[[131 112 130 133 148 118]
 [128 115 133 134 142 122]
 [125 127 129 128 132 128]
 [121 118 131 131 149 127]
 [126 109 130 125 139 123]
 [122 116 139 138 138 128]
 [117 111 133 128 150 130]
 [128 119 132 133 138 123]
 [125 108 133 128 141 124]]
=>
[[124 141 128 133 108 125]
 [123 138 133 132 119 128]
 [130 150 128 133 111 117]
 [128 138 138 139 116 122]
 [123 139 125 130 109 126]
 [127 149 131 131 118 121]
 [128 132 128 129 127 125]
 [122 142 134 133 115 128]
 [118 148 133 130 112 131]]

[[142 138 139 138 140]
 [145 141 142 142 143]
 [154 142 140 140 148]
 [144 141 141 142 141]
 [144 144 141 140 141]
 [141 136 146 145 141]]
=>
[[141 145 146 136 141]
 [141 140 141 144 144]
 [141 142 141 141 144]
 [148 140 140 142 154]
 [143 142 142 141 145]
 [140 138 139 138 142]]

[[132 142 139 133 130 127 153 115 125 135 131 132 128 136]
 [132 142 139 133 130 127 153 114 125 135 131 132 128 136]
 [132 142 139 133 130 127 153 114 125 134 131 132 128 136]
 [132 142 139 133 130 127 153 114 125 135 131 132 128 136]]
=>
[[136 128 132 131 135 125 114 153 127 130 133 139 142 132]
 [136 128 132 131 134 125 114 153 127 130 133 139 142 132]
 [136 128 132 131 135 125 114 153 127 130 133 139 142 132]
 [136 128 132 131 135 125 115 153 127 130 133 139 142 132]]

[[135 118 127 134 154]
 [135 118 126 134 154]
 [134 118 126 135 154]
 [135 130 155 138 130]
 [134 126 151 142 128]
 [135 153 137 136 135]
 [134 126 152 142 128]
 [135 152 139 136 135]]
=>
[[135 136 139 152 135]
 [128 142 152 126 134]
 [135 136 137 153 135]
 [128 142 151 126 134]
 [130 138 155 130 135]
 [154 135 126 118 134]
 [154 134 126 118 135]
 [154 134 127 118 135]]

[[145 122 135 131 130 126 115 118]
 [ 99 116 135 135 132 124 138 115]
 [144 129 113 122 129 123 131 128]
 [125 130 129 132 133 126 125 125]
 [133 107 132 136 126 124 121 123]
 [ 98 146 126 129 128 127 106 128]
 [123 144 142 126 128 136 121 125]
 [137 125 122 117 130 118 100 130]]
=>
[[130 100 118 130 117 122 125 137]
 [125 121 136 128 126 142 144 123]
 [128 106 127 128 129 126 146  98]
 [123 121 124 126 136 132 107 133]
 [125 125 126 133 132 129 130 125]
 [128 131 123 129 122 113 129 144]
 [115 138 124 132 135 135 116  99]
 [118 115 126 130 131 135 122 145]]

[[137 137 122 135 122 113 122 135 138 135 122 136 135 123 137 135]
 [136 136 129 134 129 113 129 134 137 134 129 135 134 129 136 134]
 [142 143 127 140 127 153 127 140 144 139 127 142 139 127 142 141]
 [131 131 128 130 128 107 128 130 132 130 128 130 130 128 131 129]]
=>
[[129 131 128 130 130 128 130 132 130 128 107 128 130 128 131 131]
 [141 142 127 139 142 127 139 144 140 127 153 127 140 127 143 142]
 [134 136 129 134 135 129 134 137 134 129 113 129 134 129 136 136]
 [135 137 123 135 136 122 135 138 135 122 113 122 135 122 137 137]]

[[157 148 138 152 148]
 [110 116 153 114 115]
 [101 109 133 104 111]]
=>
[[111 104 133 109 101]
 [115 114 153 116 110]
 [148 152 138 148 157]]

[[116 108 106]
 [134 133 102]
 [127 121 120]
 [118 128 122]
 [119 139 108]]
=>
[[108 139 119]
 [122 128 118]
 [120 121 127]
 [102 133 134]
 [106 108 116]]
---
[[155 135 147 119 139]
 [157 127 143 109 133]
 [149 114 118 106 142]
 [135 118 137 110 101]
 [132 113 106 115 142]]
=>
[[127 143]
 [114 118]]

[[135 150 146 122 125]
 [139 119 125 119 110]
 [115 137 118 119 127]
 [123 124 133 131 133]
 [116 123 141 128 128]]
=>
[[119 125]
 [137 118]]

[[150 113 126 113]
 [115 139 131 114]
 [139 137 142 140]
 [112 145 134 145]
 [148 113 124 113]]
=>
[[139 131]
 [137 142]]

[[139 128 133 113]
 [114 130 119 148]
 [138 104 149 103]]
=>
[[130 119]
 [104 149]]

[[136 123 123 119 128]
 [143 113 132 141 115]
 [128 142 126 130 106]
 [124 128 109 130 131]
 [129 122 122 119 129]]
=>
[[113 132]
 [142 126]]

[[137 141 145]
 [104 118 110]
 [153 138 144]]
=>
[[118 110]
 [138 144]]
---
[[129 119 119 129 136 129 109 129 136 118 136 129]
 [127 119 119 127 135 127 150 127 135 118 135 127]
 [129 140 140 129 119 129 110 129 119 140 119 129]]
=>
[[129 119 136 109 136 136]
 [127 119 135 150 135 135]
 [129 140 119 110 119 119]]

[[155 123 133 121 110 137 107 120 107 141 122 134 142 118 122]
 [103 139 141 131 133 107 125 134 158 125 139 140 118 121 131]]
=>
[[155 133 110 107 107 122 142 122]
 [103 141 133 125 158 139 118 131]]

[[111 107 119 136 138 143 131 119 126 139 114]
 [118 104 115 131 142 140 133 114 126 139 111]
 [115 105 117 134 140 142 132 116 126 139 112]
 [104 114 126 142 132 145 127 129 125 136 120]
 [123 103 114 128 143 138 134 111 127 139 110]
 [127 103 113 126 144 136 135 109 127 139 109]
 [105 111 123 140 134 145 128 125 125 137 118]
 [108 109 121 139 136 144 130 123 125 138 116]]
=>
[[111 119 138 131 126 114]
 [118 115 142 133 126 111]
 [115 117 140 132 126 112]
 [104 126 132 127 125 120]
 [123 114 143 134 127 110]
 [127 113 144 135 127 109]
 [105 123 134 128 125 118]
 [108 121 136 130 125 116]]

[[129 119 138]
 [106 130 112]]
=>
[[129 138]
 [106 112]]

[[135 119 127 135 144 116 143 119 125 135]
 [137 123 123 126 129 116 138 126 106 124]
 [131 122 133 128 125 117 135 124 106 125]]
=>
[[135 127 144 143 125]
 [137 123 129 138 106]
 [131 133 125 135 106]]

[[121 119 112 129 133 134 122 127 119 128 129 107 132 131 114]
 [130 118 115 120 136 130 134 116 130 133 126 127 139 136 140]
 [127 133 144 149 134 120 112 129 125 130 125 112 139 122 136]
 [132 135 145 123 124 129 142 127 133 127 128 149 122 125 140]
 [121 139 128 148 119 135 113 122 106 128 126 107 120 125 117]]
=>
[[121 112 133 122 119 129 132 114]
 [130 115 136 134 130 126 139 140]
 [127 144 134 112 125 125 139 136]
 [132 145 124 142 133 128 122 140]
 [121 128 119 113 106 126 120 117]]

[[142 119 137 144 123 137 110 126]
 [143 119 137 145 123 137 110 126]
 [125 124 123 125 124 124 124 125]
 [117 136 120 115 132 120 143 130]
 [126 124 123 125 124 124 124 125]
 [104 125 154 118 140 133 136 118]
 [125 124 123 125 124 124 124 125]
 [117 136 120 115 132 120 143 130]
 [143 119 137 145 123 138 109 126]]
=>
[[142 137 123 110]
 [143 137 123 110]
 [125 123 124 124]
 [117 120 132 143]
 [126 123 124 124]
 [104 154 140 136]
 [125 123 124 124]
 [117 120 132 143]
 [143 137 123 109]]

[[141 122 132 127 129 116 123]
 [129 108 127 105 120 109 122]
 [126 125 139 115 119 132 129]
 [154 140 144 138 136 131 130]
 [140 130 141 126 126 129 128]]
=>
[[141 132 129 123]
 [129 127 120 122]
 [126 139 119 129]
 [154 144 136 130]
 [140 141 126 128]]
